Below are the code and all the weights of a small trained network. Each question names an input and a class and asks about switching units off, where a switched-off unit gives its printed mean instead of its output.

import numpy as np


def w(rows, s, z=0):
    codes = np.array(rows[::2]) - 128.0
    scale = np.full(codes.shape[1], s)
    scale[-1] = z or s
    return codes * scale


def f(y):
    return np.maximum(y, 0)


def log_softmax(a):
    a = a - a.max(-1, keepdims=True)
    return a - np.log(np.exp(a).sum(-1, keepdims=True))


def net(x, mask):
    res = np.array(x, float).reshape(1, 7) / 4 @ E
    y = f(res @ A[0][:, :-1].T + A[0][:, -1])
    res = res + np.where(mask, y, B[0][:, -1]) @ B[0][:, :-1]
    return log_softmax(res[-1] @ U[:, :-1].T + U[:, -1])


A, B = {}, {}
E = w([
[109,9,116,89,127,140,97,119],'x0',
[31,117,164,167,94,133,162,58],'x1',
[115,124,150,155,114,123,37,151],'x2',
[140,86,122,168,72,112,127,111],'x3',
[125,100,94,148,163,120,101,184],'x4',
[79,173,67,139,104,46,166,142],'x5',
[136,94,172,184,186,98,121,106],'x6',
],0.012)
A[0] = w([
[85,124,148,190,81,174,174,91,106],'N1',
[129,168,79,199,106,137,154,172,253],'N2',
[93,163,149,181,42,127,131,67,91],'N3',
[227,167,141,63,35,96,112,135,208],'N4',
[146,82,118,80,129,176,138,149,24],'N5',
[91,190,145,191,63,96,147,85,67],'N6',
[117,115,177,76,178,136,184,123,70],'N7',
[74,171,83,71,176,128,177,145,101],'N8',
[158,32,121,98,134,160,171,104,118],'N9',
[202,100,62,48,149,109,73,108,94],'N10',
[137,61,220,59,131,198,159,132,105],'N11',
[130,163,150,172,110,181,48,71,116],'N12',
[174,135,80,131,171,139,108,111,237],'N13',
[88,175,154,196,62,113,146,95,141],'N14',
[90,43,79,126,72,115,86,254,161],'N15',
[128,94,83,146,222,105,169,87,81],'N16',
[124,130,65,85,76,119,172,122,97],'N17',
],0.0093,0.0051)
B[0] = w([
[149,168,136,106,110,51,110,90,221],'N1',
[143,114,219,149,146,113,188,124,249],'N2',
[157,170,179,154,103,67,163,135,226],'N3',
[168,119,173,183,50,122,168,88,254],'N4',
[89,202,173,136,75,86,142,75,178],'N5',
[62,188,36,95,15,57,146,64,229],'N6',
[81,103,99,56,136,64,67,172,178],'N7',
[95,2,102,159,167,154,164,175,209],'N8',
[119,151,197,102,98,131,115,127,224],'N9',
[101,153,118,152,34,113,168,80,223],'N10',
[156,143,145,181,134,73,61,47,252],'N11',
[199,137,124,112,156,91,114,157,197],'N12',
[164,66,133,162,113,100,174,129,221],'N13',
[148,189,149,183,52,81,159,76,237],'N14',
[48,163,226,64,101,68,72,42,246],'N15',
[77,160,136,88,124,150,177,104,188],'N16',
[183,82,187,213,199,193,92,196,205],'N17',
],0.0078,0.0086)
U = w([
[31,84,3,58,235,151,141,228,3],'0',
[103,23,170,154,206,146,37,130,104],'1',
[75,206,87,110,3,109,158,83,146],'2',
[219,94,128,203,172,165,168,179,158],'3',
],0.007,0.0054)

Each question gives the input, the list of numbers given to net, and the class t.
The units are the neurons (one row each of A and B). Each row of codes is followed by its name. A weight is (code - 128) times the scale printed after its matrix; where a second scale follows, it is the last column's (A, B and U).
mask holds one flag per neuron, in row order. A switched-off neuron (its flag False) gives its mean, the last column of its row in B, instead of its output. The means were averaged over made-up inputs and are rounded, as every weight is.
A unit's drop is (log p(t) with every unit on - log p(t) with that unit switched off) / (log p(t) with every unit on - log p(t) with every unit switched off).
The circuit of an input: a set's keep is (log p(t) with only the set's units on - log p(t) with every unit switched off) / (log p(t) with every unit on - log p(t) with every unit switched off). Starting from the 12 units with the biggest drops (on a tie, the unit counted first), units are removed one at a time, each time the one whose removal leaves the highest keep (on an exact tie, the one counted first), for as long as the keep stays at least 0.8.
circuit, biggest first: the units of the circuit, biggest drop first
unit that matters most: the unit with the biggest drop
k most important neurons: the k neurons with the biggest drops, biggest first
drop of u: that unit's drop, to one decimal
input [8,-8,5,-1,8,3,1], class 2: unit that matters most => N10
input [-1,-5,3,3,6,2,7], class 1: circuit, biggest first => (N15; N6)
input [3,-7,-3,1,1,-2,5], class 2: 2 most important neurons => (N10; N17)
input [-1,-5,-6,-6,-7,-1,-6], class 3: circuit, biggest first => (N17; N8)
input [-7,-8,-5,1,-7,8,-4], class 3: circuit, biggest first => (N17; N8)
input [-1,-6,5,-5,-1,3,6], class 3: circuit, biggest first => (N6; N15)
input [7,-6,-3,-8,8,8,-5], class 1: 2 most important neurons => (N8; N17)
input [8,-8,-7,-3,-5,8,4], class 3: 4 most important neurons => (N17; N6; N8; N14)
input [5,4,0,1,-2,-2,6], class 1: 2 most important neurons => (N6; N10)
input [-6,-8,-1,6,5,2,-1], class 3: 2 most important neurons => (N6; N2)
input [2,-4,-4,-3,3,-7,1], class 2: 2 most important neurons => (N10; N5)
input [-5,-2,5,-6,-8,-3,5], class 3: drop of N14 => 0.0
input [2,4,-1,2,2,-7,-2], class 1: drop of N10 => 0.2
input [-3,5,-8,-6,2,1,-3], class 0: unit that matters most => N8
input [3,2,-6,-8,-1,-5,-8], class 1: drop of N8 => 0.2
